Below are the code and all the weights of a small trained network. Each question names an input and a class and asks about switching units off, where a switched-off unit gives its printed mean instead of its output.

import numpy as np


def w(rows, s, z=0):
    codes = np.array(rows[::2]) - 128.0
    scale = np.full(codes.shape[1], s)
    scale[-1] = z or s
    return codes * scale


def norm(h):
    return h / np.sqrt((h * h).mean(-1, keepdims=True) + 1e-5)


def f(y):
    return np.maximum(y, 0)


def log_softmax(a):
    a = a - a.max(-1, keepdims=True)
    return a - np.log(np.exp(a).sum(-1, keepdims=True))


def net(x, mask):
    res = np.array(x, float).reshape(1, 7) / 4 @ E
    u = 0
    for l in range(4):
        y = f(norm(res) @ A[l][:, :-1].T + A[l][:, -1])
        res = res + np.where(mask[u : u + 11], y, B[l][:, -1]) @ B[l][:, :-1]
        u += 11
    return log_softmax(norm(res)[-1] @ U[:, :-1].T + U[:, -1])


A, B = {}, {}
E = w([
[131,161,205,124,157,106,168],'x0',
[105,78,254,168,153,220,182],'x1',
[160,232,89,219,174,123,157],'x2',
[209,49,94,149,221,101,190],'x3',
[123,95,190,147,90,77,152],'x4',
[205,177,124,96,18,133,159],'x5',
[25,147,105,99,156,171,205],'x6',
],0.0095)
A[0] = w([
[83,162,152,131,46,173,203,178],'0.n1',
[241,171,81,136,33,118,113,136],'0.n2',
[151,197,19,174,156,133,184,170],'0.n3',
[138,148,187,166,42,41,146,114],'0.n4',
[42,164,82,46,76,145,161,124],'0.n5',
[105,126,130,105,168,112,117,8],'0.n6',
[91,121,133,103,105,137,164,3],'0.n7',
[178,16,89,120,103,100,169,147],'0.n8',
[128,190,144,107,146,48,175,127],'0.n9',
[251,155,156,119,176,167,175,189],'0.n10',
[124,106,110,161,152,148,111,50],'0.n11',
],0.026,0.0035)
B[0] = w([
[139,67,166,57,104,143,186,243],'0.n1',
[166,170,105,122,53,108,7,250],'0.n2',
[133,126,101,127,254,152,136,245],'0.n3',
[160,154,140,142,182,141,38,207],'0.n4',
[146,139,57,108,60,159,109,234],'0.n5',
[132,109,128,131,111,85,118,147],'0.n6',
[99,152,145,116,127,149,106,163],'0.n7',
[75,71,104,120,160,129,215,210],'0.n8',
[181,84,140,107,107,81,169,184],'0.n9',
[195,116,222,96,113,97,151,225],'0.n10',
[119,113,161,90,126,124,85,150],'0.n11',
],0.035,0.017)
A[1] = w([
[163,140,193,253,239,21,157,119],'1.n1',
[97,170,102,168,199,200,107,74],'1.n2',
[66,93,201,182,174,148,114,122],'1.n3',
[109,153,245,145,92,199,140,145],'1.n4',
[173,78,217,109,189,162,244,113],'1.n5',
[35,64,128,117,123,124,125,104],'1.n6',
[36,117,197,159,188,120,106,85],'1.n7',
[196,196,140,181,53,60,129,69],'1.n8',
[156,54,192,99,189,159,130,160],'1.n9',
[148,61,144,144,133,25,243,112],'1.n10',
[83,120,167,169,27,186,232,1],'1.n11',
],0.018,0.0041)
B[1] = w([
[4,205,174,81,165,158,98,183],'1.n1',
[123,143,98,180,153,181,113,139],'1.n2',
[137,115,140,101,190,106,109,150],'1.n3',
[123,101,108,113,73,140,160,166],'1.n4',
[139,147,169,146,140,71,215,250],'1.n5',
[126,45,112,137,91,153,133,160],'1.n6',
[144,103,150,101,194,122,125,145],'1.n7',
[130,170,123,101,104,163,70,155],'1.n8',
[146,112,150,91,162,97,165,235],'1.n9',
[104,177,120,89,80,80,219,199],'1.n10',
[23,122,136,130,94,195,131,157],'1.n11',
],0.031,0.02)
A[2] = w([
[218,140,140,159,145,150,237,68],'2.n1',
[209,89,144,142,106,167,56,69],'2.n2',
[119,86,74,135,159,119,92,79],'2.n3',
[101,202,17,125,97,88,110,110],'2.n4',
[112,104,158,121,125,103,126,52],'2.n5',
[137,150,171,226,185,100,81,4],'2.n6',
[121,97,36,227,146,155,87,138],'2.n7',
[151,147,12,109,158,193,149,91],'2.n8',
[100,118,78,201,55,158,168,98],'2.n9',
[175,185,168,137,2,122,57,17],'2.n10',
[231,128,130,134,84,123,146,16],'2.n11',
],0.021,0.0028)
B[2] = w([
[145,106,158,115,128,70,176,236],'2.n1',
[101,138,140,98,68,33,136,221],'2.n2',
[113,105,87,169,125,74,166,157],'2.n3',
[127,113,162,253,131,70,114,189],'2.n4',
[127,149,80,122,121,86,160,163],'2.n5',
[144,149,156,54,196,243,52,147],'2.n6',
[179,103,12,160,140,94,110,158],'2.n7',
[225,101,186,213,151,120,180,195],'2.n8',
[109,93,63,54,168,230,29,162],'2.n9',
[168,168,185,82,35,82,66,249],'2.n10',
[82,163,108,158,101,41,95,189],'2.n11',
],0.026,0.013)
A[3] = w([
[46,247,101,143,86,92,143,146],'3.n1',
[151,123,133,153,128,203,91,110],'3.n2',
[239,162,117,149,131,176,241,123],'3.n3',
[113,90,135,157,114,187,129,50],'3.n4',
[106,206,154,138,178,151,84,55],'3.n5',
[169,116,118,241,144,144,142,77],'3.n6',
[60,139,187,123,66,250,133,81],'3.n7',
[74,119,111,165,113,156,153,60],'3.n8',
[84,158,161,192,106,177,122,4],'3.n9',
[119,135,129,154,172,162,153,5],'3.n10',
[108,150,140,175,140,98,166,52],'3.n11',
],0.022,0.0032)
B[3] = w([
[67,169,171,173,108,88,144,165],'3.n1',
[170,115,141,146,130,135,172,146],'3.n2',
[102,99,178,197,112,26,161,252],'3.n3',
[156,117,108,94,118,171,161,147],'3.n4',
[106,65,145,125,144,251,92,165],'3.n5',
[37,105,89,175,124,106,121,155],'3.n6',
[14,161,46,165,160,139,131,182],'3.n7',
[151,126,150,129,105,179,131,143],'3.n8',
[183,103,134,93,126,154,85,128],'3.n9',
[172,153,127,95,82,131,122,143],'3.n10',
[125,73,191,167,103,124,125,174],'3.n11',
],0.031,0.011)
U = w([
[109,110,199,88,158,83,250,163],'0',
[164,108,60,245,144,117,130,105],'1',
[140,189,163,119,224,184,86,104],'2',
[55,102,79,107,40,206,174,93],'3',
[190,167,145,110,26,96,29,171],'4',
[80,241,171,200,73,172,159,2],'5',
],0.017,0.0091)

Each question gives the input, the list of numbers given to net, and the class t.
The units are the neurons (one row each of A and B). Each row of codes is followed by its name. A weight is (code - 128) times the scale printed after its matrix; where a second scale follows, it is the last column's (A, B and U).
mask holds one flag per neuron, layer by layer. A switched-off neuron (its flag False) gives its mean, the last column of its row in B, instead of its output. The means were averaged over made-up inputs and are rounded, as every weight is.
A unit's drop is (log p(t) with every unit on - log p(t) with that unit switched off) / (log p(t) with every unit on - log p(t) with every unit switched off).
The circuit of an input: a set's keep is (log p(t) with only the set's units on - log p(t) with every unit switched off) / (log p(t) with every unit on - log p(t) with every unit switched off). Starting from the 12 units with the biggest drops (on a tie, the unit counted first), units are removed one at a time, each time the one whose removal leaves the highest keep (on an exact tie, the one counted first), for as long as the keep stays at least 0.8.
circuit, biggest first: the units of the circuit, biggest drop first
unit that matters most: the unit with the biggest drop
k most important neurons: the k neurons with the biggest drops, biggest first
k most important neurons of layer l: the k neurons of layer l with the biggest drops, biggest first
input [0,-5,-6,-3,3,5,8], class 4: circuit, biggest first : (0.n5)
input [-3,-5,1,4,-7,-2,2], class 2: 2 most important neurons of layer 0 : (0.n3, 0.n1)
input [0,-3,6,-5,3,-8,4], class 1: 4 most important neurons : (0.n10, 0.n1, 0.n5, 0.n8)
input [3,-3,-6,-2,1,-5,6], class 4: 4 most important neurons of layer 0 : (0.n5, 0.n8, 0.n3, 0.n1)
input [-5,5,1,-8,-7,-3,-3], class 3: 4 most important neurons : (0.n3, 0.n2, 0.n4, 0.n10)
input [-1,8,3,-7,2,3,7], class 3: 2 most important neurons : (0.n3, 0.n5)
input [-8,-8,6,-2,-1,-2,-5], class 1: 2 most important neurons : (0.n3, 0.n10)
input [1,-1,-5,0,-2,-3,0], class 3: 2 most important neurons : (0.n2, 0.n3)
input [-8,-1,6,-2,4,0,-2], class 4: 2 most important neurons : (0.n2, 0.n8)
input [-2,-5,-4,5,-2,1,2], class 1: 2 most important neurons of layer 0 : (0.n10, 0.n1)
input [6,7,-3,-1,5,-3,-8], class 2: 3 most important neurons : (0.n4, 0.n1, 0.n2)
input [-7,8,-3,0,1,7,5], class 3: 2 most important neurons : (0.n3, 1.n11)
input [4,-7,6,6,-1,2,-2], class 2: 2 most important neurons : (0.n3, 0.n2)
input [5,-7,-5,4,6,2,-1], class 4: 2 most important neurons : (0.n2, 0.n3)
input [-8,-5,1,1,-1,3,-4], class 4: unit that matters most : 0.n2
input [-1,-3,4,-1,-1,-7,4], class 1: 3 most important neurons of layer 1 : (1.n2, 1.n5, 1.n10)
input [-7,5,-5,-1,5,-3,4], class 3: 2 most important neurons of layer 0 : (0.n3, 0.n10)
input [2,-6,7,7,-6,2,-3], class 2: 3 most important neurons of layer 0 : (0.n3, 0.n2, 0.n1)
input [4,-6,3,2,-3,-5,-4], class 2: 2 most important neurons of layer 0 : (0.n1, 0.n8)
input [-5,4,-3,-6,-6,1,-3], class 4: unit that matters most : 0.n8
